Below are the code and all the weights of a small trained network. Each question names an input and a class and asks about switching units off, where a switched-off unit gives its printed mean instead of its output.

import numpy as np


def w(rows, s, z=0):
    codes = np.array(rows[::2]) - 128.0
    scale = np.full(codes.shape[1], s)
    scale[-1] = z or s
    return codes * scale


def norm(h):
    return h / np.sqrt((h * h).mean(-1, keepdims=True) + 1e-5)


def f(y):
    return np.maximum(y, 0)


def log_softmax(a):
    a = a - a.max(-1, keepdims=True)
    return a - np.log(np.exp(a).sum(-1, keepdims=True))


def net(x, mask):
    res = np.array(x, float).reshape(1, 6) / 4 @ E
    u = 0
    for l in range(2):
        y = f(norm(res) @ A[l][:, :-1].T + A[l][:, -1])
        res = res + np.where(mask[u : u + 6], y, B[l][:, -1]) @ B[l][:, :-1]
        u += 6
    return log_softmax(norm(res)[-1] @ U[:, :-1].T + U[:, -1])


A, B = {}, {}
E = w([
[12,104,67],'x0',
[131,128,128],'x1',
[133,3,186],'x2',
[117,175,229],'x3',
[127,128,127],'x4',
[131,129,130],'x5',
],0.0073)
A[0] = w([
[151,102,172,157],'0.n1',
[125,1,196,206],'0.n2',
[224,94,48,130],'0.n3',
[83,160,190,253],'0.n4',
[32,129,113,199],'0.n5',
[125,39,94,27],'0.n6',
],0.014,0.0032)
B[0] = w([
[127,148,131,176],'0.n1',
[5,136,131,255],'0.n2',
[33,204,77,196],'0.n3',
[164,198,127,198],'0.n4',
[61,123,70,215],'0.n5',
[166,40,170,178],'0.n6',
],0.021,0.0089)
A[1] = w([
[199,165,130,155],'1.n1',
[158,160,29,81],'1.n2',
[38,130,206,158],'1.n3',
[139,3,150,109],'1.n4',
[239,155,146,17],'1.n5',
[50,189,116,11],'1.n6',
],0.016,0.0011)
B[1] = w([
[120,157,77,145],'1.n1',
[182,108,113,173],'1.n2',
[159,197,154,216],'1.n3',
[71,119,5,138],'1.n4',
[79,173,64,143],'1.n5',
[176,58,183,255],'1.n6',
],0.029,0.014)
U = w([
[252,117,105,254],'0',
[63,141,209,196],'1',
[163,232,45,75],'2',
[153,205,201,23],'3',
[161,37,56,115],'4',
[17,76,90,16],'5',
],0.017,0.0036)

Each question gives the input, the list of numbers given to net, and the class t.
The units are the neurons (one row each of A and B). Each row of codes is followed by its name. A weight is (code - 128) times the scale printed after its matrix; where a second scale follows, it is the last column's (A, B and U).
mask holds one flag per neuron, layer by layer. A switched-off neuron (its flag False) gives its mean, the last column of its row in B, instead of its output. The means were averaged over made-up inputs and are rounded, as every weight is.
A unit's drop is (log p(t) with every unit on - log p(t) with that unit switched off) / (log p(t) with every unit on - log p(t) with every unit switched off).
The circuit of an input: a set's keep is (log p(t) with only the set's units on - log p(t) with every unit switched off) / (log p(t) with every unit on - log p(t) with every unit switched off). Starting from all 12 units, units are removed one at a time, each time the one whose removal leaves the highest keep (on an exact tie, the one counted first), for as long as the keep stays at least 0.8.
units of the circuit, in order: the units of the circuit, biggest drop first
k most important neurons: the k neurons with the biggest drops, biggest first
top k neurons in layer l: the k neurons of layer l with the biggest drops, biggest first
drop when u is switched off: that unit's drop, to one decimal
input [-4,-1,1,-7,3,2], class 1: top neuron in layer 1	[1.n6]
input [-1,5,-4,1,-1,-6], class 2: 4 most important neurons	[0.n5, 0.n2, 0.n3, 1.n5]
input [3,7,-8,-8,5,0], class 4: 2 most important neurons	[1.n3, 0.n2]
input [-4,-8,0,3,-5,6], class 2: 2 most important neurons	[0.n5, 0.n2]
input [-1,6,6,-7,-4,7], class 1: 3 most important neurons	[0.n2, 0.n3, 1.n3]
input [-3,-2,-4,-7,4,2], class 0: 3 most important neurons	[0.n2, 0.n5, 1.n6]
input [0,0,-4,-7,5,2], class 0: 3 most important neurons	[0.n2, 1.n2, 0.n5]
input [-2,-1,-8,5,4,2], class 2: 4 most important neurons	[0.n2, 0.n5, 0.n3, 1.n5]
input [-6,6,-3,1,-7,-2], class 2: units of the circuit, in order	[0.n5, 0.n2, 1.n5]
input [4,-3,-5,-2,1,-7], class 4: 2 most important neurons	[0.n2, 1.n3]
input [-2,4,0,7,6,2], class 2: 4 most important neurons	[0.n2, 0.n4, 0.n5, 0.n3]
input [5,-6,-3,-3,7,0], class 4: 3 most important neurons	[0.n2, 1.n3, 0.n5]
input [-2,4,-6,0,-6,0], class 0: top 2 neurons in layer 0	[0.n6, 0.n2]
input [7,-6,-4,-8,-7,-6], class 4: 2 most important neurons	[0.n2, 1.n2]
input [-2,4,-4,-8,8,-2], class 0: 4 most important neurons	[0.n2, 1.n2, 0.n5, 1.n6]
input [-8,-8,-8,-1,5,-5], class 0: top 4 neurons in layer 0	[0.n3, 0.n2, 0.n4, 0.n6]
input [-3,8,-8,-5,2,3], class 0: 2 most important neurons	[0.n2, 0.n5]
input [6,5,-6,-3,1,6], class 4: 3 most important neurons	[0.n2, 1.n3, 0.n5]
input [-4,5,-5,0,3,6], class 0: top 2 neurons in layer 0	[0.n2, 0.n6]
input [-2,3,2,-7,3,7], class 1: top 2 neurons in layer 0	[0.n3, 0.n5]
input [1,-3,-2,-6,-5,-4], class 4: top 2 neurons in layer 0	[0.n2, 0.n4]
input [8,4,-6,-5,-3,-2], class 4: top 2 neurons in layer 1	[1.n3, 1.n2]
input [-7,-6,2,-7,4,0], class 1: top 2 neurons in layer 0	[0.n3, 0.n4]
input [5,8,-1,-7,-8,-8], class 4: top neuron in layer 1	[1.n2]
input [-1,4,-4,-4,7,7], class 0: top neuron in layer 0	[0.n2]
input [-3,-4,-1,4,-6,4], class 2: drop when 0.n2 is switched off	0.8
input [-5,1,-7,6,-1,7], class 2: drop when 0.n2 is switched off	1.2
input [3,5,-3,-4,-1,1], class 4: drop when 1.n3 is switched off	0.3
